Here is a tiny trained network, its code and every weight. The questions are about switching its units off for an input and a target symbol, where a switched-off unit gives its printed mean instead of its output.

import numpy as np


def w(rows, s, z=0):
    codes = np.array(rows[::2]) - 128.0
    scale = np.full(codes.shape[1], s)
    scale[-1] = z or s
    return codes * scale


def norm(h):
    return h / np.sqrt((h * h).mean(-1, keepdims=True) + 1e-5)


def f(y):
    return np.maximum(y, 0)


def softmax(a):
    e = np.exp(a - a.max(-1, keepdims=True))
    return e / e.sum(-1, keepdims=True)


def log_softmax(a):
    a = a - a.max(-1, keepdims=True)
    return a - np.log(np.exp(a).sum(-1, keepdims=True))


def net(x, mask):
    ids = ['αβγεζθλμπφψω'.index(c) for c in x.split()]
    T = len(ids)
    res = E[ids] + P[:T]
    u = 0
    for l in range(2):
        q, k, v = (norm(res) @ M[l].T for M in (Q, K, V))
        z = softmax(np.where(np.tri(T) > 0, q @ k.T / 3**0.5, -1e9)) @ v
        res = res + np.where(mask[u], z, O[l][:, -1]) @ O[l][:, :-1]
        u += 1
        y = f(norm(res) @ A[l][:, :-1].T + A[l][:, -1])
        res = res + np.where(mask[u : u + 16], y, B[l][:, -1]) @ B[l][:, :-1]
        u += 16
    return log_softmax(norm(res)[-1] @ U[:, :-1].T + U[:, -1])


Q, K, V, O, A, B = {}, {}, {}, {}, {}, {}
E = w([
[165,116,157,43,139,157,144,124,120,184,112,160],'α',
[164,121,176,128,109,76,122,123,109,125,80,110],'β',
[167,118,157,47,154,111,71,147,103,146,59,149],'γ',
[182,121,191,76,114,108,150,146,101,137,147,149],'ε',
[165,112,125,111,120,130,137,85,122,156,2,107],'ζ',
[200,143,140,120,107,189,175,147,104,170,81,152],'θ',
[210,174,141,146,142,162,100,156,56,110,99,113],'λ',
[201,106,188,144,74,109,164,135,163,188,92,111],'μ',
[84,121,118,131,141,152,136,138,126,75,100,197],'π',
[126,96,102,156,198,139,165,134,144,103,128,145],'φ',
[164,124,129,28,137,100,186,218,97,128,116,2],'ψ',
[106,182,123,131,119,187,139,91,204,101,126,117],'ω',
],0.039)
P = w([
[161,85,186,125,156,157,152,137,49,180,61,101],'0',
[158,77,180,121,167,176,169,134,91,116,66,122],'1',
[134,72,161,108,149,182,160,155,111,82,67,140],'2',
[147,125,142,96,143,149,159,130,99,100,80,146],'3',
[155,135,108,118,138,133,167,160,115,101,85,145],'4',
[125,134,85,87,147,139,137,134,122,91,117,173],'5',
[117,148,78,100,115,108,104,126,138,114,135,159],'6',
[115,167,41,114,100,100,128,132,133,120,147,153],'7',
[157,162,5,119,95,60,144,117,122,127,116,172],'8',
],0.024)
Q[0] = w([
[201,131,88,146,175,128,168,125,110,86,44,148],'0.h0',
[32,136,127,246,142,141,58,82,143,147,250,68],'0.h0',
[101,178,128,106,89,143,127,107,164,112,115,98],'0.h0',
],0.11)
K[0] = w([
[88,107,70,143,167,136,131,83,201,86,197,150],'0.h0',
[211,103,254,76,108,117,95,117,98,170,113,64],'0.h0',
[97,185,121,120,122,119,131,139,104,133,124,56],'0.h0',
],0.081)
V[0] = w([
[165,212,81,83,61,152,97,87,254,69,125,162],'0.h0',
[44,71,84,200,156,88,167,160,58,152,157,170],'0.h0',
[105,88,116,79,66,150,119,158,50,124,88,131],'0.h0',
],0.021)
O[0] = w([
[139,254,182,119,192,126,143,81,143,67,118,102,91],'0.h0',
[186,148,138,121,153,107,139,216,149,160,49,178,249],'0.h0',
[208,82,134,91,106,114,131,110,99,88,126,147,215],'0.h0',
],0.02,0.017)
A[0] = w([
[115,136,132,107,99,146,186,121,137,134,190,164,121],'0.n0',
[155,188,44,117,71,72,114,116,128,161,134,154,91],'0.n1',
[123,91,145,150,165,130,149,143,88,161,126,112,178],'0.n2',
[138,133,125,177,73,120,123,113,217,165,163,116,4],'0.n3',
[157,134,116,141,52,114,122,109,253,130,154,121,93],'0.n4',
[153,120,118,161,104,167,155,108,104,108,153,85,78],'0.n5',
[85,108,136,100,154,90,83,172,76,67,204,126,158],'0.n6',
[100,128,72,170,120,109,64,94,100,86,120,131,113],'0.n7',
[92,171,87,156,99,111,116,132,88,111,125,183,95],'0.n8',
[136,138,73,86,121,100,156,198,135,96,157,35,40],'0.n9',
[154,108,92,169,206,88,134,161,166,169,162,97,83],'0.n10',
[124,125,213,136,141,160,129,122,117,158,94,118,105],'0.n11',
[112,92,184,209,73,28,147,79,170,119,146,98,50],'0.n12',
[92,146,215,153,158,147,95,117,91,176,114,79,2],'0.n13',
[119,144,89,109,89,140,97,113,195,109,151,123,77],'0.n14',
[106,108,108,51,174,135,127,74,134,185,117,64,62],'0.n15',
],0.056,0.0075)
B[0] = w([
[86,123,170,100,155,138,165,159,166,108,196,173,151],'0.n0',
[142,166,175,55,152,116,130,131,96,179,165,162,207],'0.n1',
[162,54,139,135,151,157,101,129,141,140,108,94,251],'0.n2',
[162,129,131,83,127,195,89,165,152,167,88,193,133],'0.n3',
[83,89,193,89,157,192,202,85,80,76,113,190,136],'0.n4',
[211,118,53,156,115,216,173,147,131,149,188,89,183],'0.n5',
[92,143,149,118,227,102,72,254,62,103,200,68,154],'0.n6',
[157,170,126,191,92,129,88,92,73,127,35,78,146],'0.n7',
[212,136,128,111,120,147,139,166,93,44,103,145,158],'0.n8',
[110,142,102,122,59,157,164,135,137,105,99,60,142],'0.n9',
[75,81,28,143,156,96,174,158,127,161,122,74,207],'0.n10',
[136,114,136,173,144,126,98,169,146,99,89,137,184],'0.n11',
[167,156,175,174,53,46,76,207,246,242,133,101,145],'0.n12',
[64,87,109,71,148,193,52,119,180,141,153,97,142],'0.n13',
[96,133,136,103,170,138,66,115,174,112,92,109,136],'0.n14',
[97,36,94,71,125,104,172,70,55,179,94,163,154],'0.n15',
],0.048,0.019)
Q[1] = w([
[176,46,101,69,149,104,173,185,105,225,85,133],'1.h0',
[20,137,135,123,65,153,81,4,125,100,254,110],'1.h0',
[196,105,147,105,103,178,189,204,87,153,82,140],'1.h0',
],0.083)
K[1] = w([
[61,205,21,216,145,114,187,114,178,73,71,99],'1.h0',
[234,26,224,160,193,125,63,129,107,128,90,248],'1.h0',
[49,254,101,126,122,93,169,148,186,90,136,11],'1.h0',
],0.053)
V[1] = w([
[102,68,113,232,225,123,72,79,160,85,118,177],'1.h0',
[131,21,206,214,59,186,25,121,88,110,148,212],'1.h0',
[117,90,172,5,184,153,107,57,220,68,41,47],'1.h0',
],0.03)
O[1] = w([
[85,138,89,166,157,149,119,217,89,126,183,180,238],'1.h0',
[124,252,208,127,210,113,147,73,130,115,179,92,244],'1.h0',
[17,218,158,106,51,188,144,124,127,93,82,129,255],'1.h0',
],0.015,0.0035)
A[1] = w([
[128,83,81,153,20,110,141,47,111,124,54,156,101],'1.n0',
[96,185,154,96,103,147,143,100,148,119,67,104,196],'1.n1',
[141,198,102,199,111,122,92,123,101,176,126,57,43],'1.n2',
[143,168,121,106,161,80,140,97,125,127,135,136,115],'1.n3',
[105,213,152,162,205,135,136,125,143,125,126,106,124],'1.n4',
[152,158,89,168,88,192,190,77,151,91,210,175,2],'1.n5',
[145,68,130,121,125,99,115,81,107,153,118,147,37],'1.n6',
[138,232,110,142,138,80,166,132,148,110,119,172,116],'1.n7',
[29,125,153,124,126,253,63,100,161,133,139,102,23],'1.n8',
[114,142,150,184,81,19,60,153,118,150,147,99,30],'1.n9',
[53,98,81,124,113,83,122,111,154,216,117,145,77],'1.n10',
[47,50,87,217,84,106,106,162,122,123,96,193,80],'1.n11',
[84,143,128,72,96,92,159,85,93,239,194,158,64],'1.n12',
[86,161,118,88,131,112,78,169,80,114,163,85,139],'1.n13',
[63,105,84,122,171,112,149,116,21,109,165,164,105],'1.n14',
[105,88,134,163,119,153,165,98,77,125,222,173,84],'1.n15',
],0.053,0.0089)
B[1] = w([
[135,95,110,60,95,72,140,78,196,60,111,162,180],'1.n0',
[180,142,189,108,152,131,102,171,109,145,73,158,207],'1.n1',
[79,124,139,154,90,157,127,100,156,36,110,129,150],'1.n2',
[100,121,95,138,94,152,129,164,116,125,148,138,179],'1.n3',
[198,128,168,109,113,117,142,170,122,124,92,171,221],'1.n4',
[156,155,73,185,128,118,120,39,101,198,99,159,147],'1.n5',
[108,150,169,137,159,117,105,78,120,147,95,107,202],'1.n6',
[175,128,218,88,168,132,94,104,111,150,49,146,239],'1.n7',
[62,163,116,70,81,148,99,171,115,123,115,225,182],'1.n8',
[51,168,139,173,97,65,175,128,114,156,146,142,137],'1.n9',
[111,153,96,126,211,127,99,126,168,133,48,53,221],'1.n10',
[125,149,38,148,122,131,191,254,162,121,90,108,251],'1.n11',
[129,125,103,83,65,192,157,195,194,101,169,71,165],'1.n12',
[136,154,106,73,144,79,79,81,140,151,118,151,174],'1.n13',
[155,147,234,165,113,173,154,137,122,147,55,106,192],'1.n14',
[63,176,95,119,142,89,181,115,161,75,172,164,161],'1.n15',
],0.064,0.026)
U = w([
[84,139,181,95,151,186,232,123,167,110,164,117,34],'α',
[151,151,94,147,156,173,55,134,114,28,184,82,135],'β',
[104,125,46,147,205,109,148,200,169,153,61,101,67],'γ',
[140,91,80,46,70,123,138,131,17,178,165,50,110],'ε',
[129,133,120,91,193,35,111,173,168,129,236,115,105],'ζ',
[169,143,191,147,202,91,103,84,75,173,82,111,117],'θ',
[165,171,41,134,133,138,159,59,117,182,163,157,184],'λ',
[121,49,88,74,119,41,144,63,205,91,92,121,68],'μ',
[181,121,129,123,89,186,79,140,254,220,183,97,36],'π',
[89,148,152,198,53,53,106,140,129,141,152,99,160],'φ',
[180,160,129,102,72,101,152,188,110,95,106,209,254],'ψ',
[30,148,93,73,130,190,61,117,148,161,142,152,124],'ω',
],0.007,0.004)

Each question gives the input, a string of symbols that net reads in full, and the target symbol t.
The units are the heads (3 rows each of Q, K, V and O) and the neurons (one row each of A and B). Each row of codes is followed by its name. A weight is (code - 128) times the scale printed after its matrix; where a second scale follows, it is the last column's (O, A, B and U).
mask holds one flag per unit, layer by layer, with each layer's heads first. A switched-off unit (its flag False) gives its mean, the last column of its rows in O or B, instead of its output. The means were averaged over made-up inputs and are rounded, as every weight is.
A unit's drop is (log p(t) with every unit on - log p(t) with that unit switched off) / (log p(t) with every unit on - log p(t) with every unit switched off).
The circuit of an input: a set's keep is (log p(t) with only the set's units on - log p(t) with every unit switched off) / (log p(t) with every unit on - log p(t) with every unit switched off). Starting from the 12 units with the biggest drops (on a tie, the unit counted first), units are removed one at a time, each time the one whose removal leaves the highest keep (on an exact tie, the one counted first), for as long as the keep stays at least 0.8.
units of the circuit, in order: the units of the circuit, biggest drop first
most important unit: the unit with the biggest drop
top k neurons: the k neurons with the biggest drops, biggest first
top k neurons in layer l: the k neurons of layer l with the biggest drops, biggest first
input θ ε γ ψ π, target μ: units of the circuit, in order : (1.h0 0.n9 1.n0)
input α π μ, target θ: most important unit : 1.h0
input π θ π θ γ ω α θ, target ω: top 2 neurons : (0.n13 1.n8)
input θ θ φ ω, target ω: units of the circuit, in order : (0.h0 1.n8)
input ζ α β π θ π π μ, target θ: top 2 neurons : (1.n11 1.n7)
input θ θ π ζ, target θ: top 2 neurons : (1.n11 0.n5)
input ψ α μ, target π: units of the circuit, in order : (0.n12 0.h0 0.n5)
input θ θ ψ π λ, target μ: top 2 neurons : (0.n6 0.n9)
input ω ε θ ψ γ, target ω: units of the circuit, in order : (0.h0 0.n13 1.n8)
input φ θ φ ψ γ π, target μ: units of the circuit, in order : (1.h0 1.n0)
input θ θ λ θ θ α, target α: top 3 neurons in layer 1 : (1.n14 1.n15 1.n12)
input π ζ π ω ζ ζ, target ω: units of the circuit, in order : (0.h0 0.n13)
input ε θ ε γ α ε, target ζ: units of the circuit, in order : (0.h0 0.n6 0.n0 1.n13)
input ζ π ζ β θ μ μ, target α: most important unit : 0.n4
input ω φ π ζ π γ π θ γ, target θ: top 3 neurons : (1.n7 0.n11 1.n11)
input π ψ μ, target μ: units of the circuit, in order : (1.n0 1.h0 0.n9)
input λ μ ε π ζ θ α, target π: units of the circuit, in order : (0.n1 1.n12 1.n11)
input θ ε α π α, target θ: top 2 neurons in layer 0 : (0.n6 0.n5)
input θ μ φ π π π β θ, target θ: top 2 neurons : (1.n7 0.n11)
input λ φ λ π ζ, target θ: top neuron : (0.n10)
input α ζ θ ψ, target ε: top 4 neurons in layer 0 : (0.n6 0.n9 0.n15 0.n5)
input φ φ γ ω θ γ π ψ μ, target μ: top 2 neurons : (0.n9 1.n0)
input φ α β π α, target θ: top 3 neurons : (0.n10 1.n11 1.n7)
input ω ε α, target ω: units of the circuit, in order : (0.h0 0.n13 1.n8)
input π μ α μ, target α: top 2 neurons : (0.n4 0.n1)
input π θ α θ, target π: top 3 neurons in layer 0 : (0.n1 0.n11 0.n8)
input α π α θ θ, target π: top 4 neurons : (0.n1 1.n12 0.n11 1.n11)
input θ θ λ λ γ θ ψ ε ε, target ζ: most important unit : 0.n6
input λ π ζ α φ π π α γ, target θ: top 3 neurons in layer 1 : (1.n11 1.n7 1.n8)
input π φ α α π φ π θ β, target θ: top 2 neurons : (0.n1 1.n11)
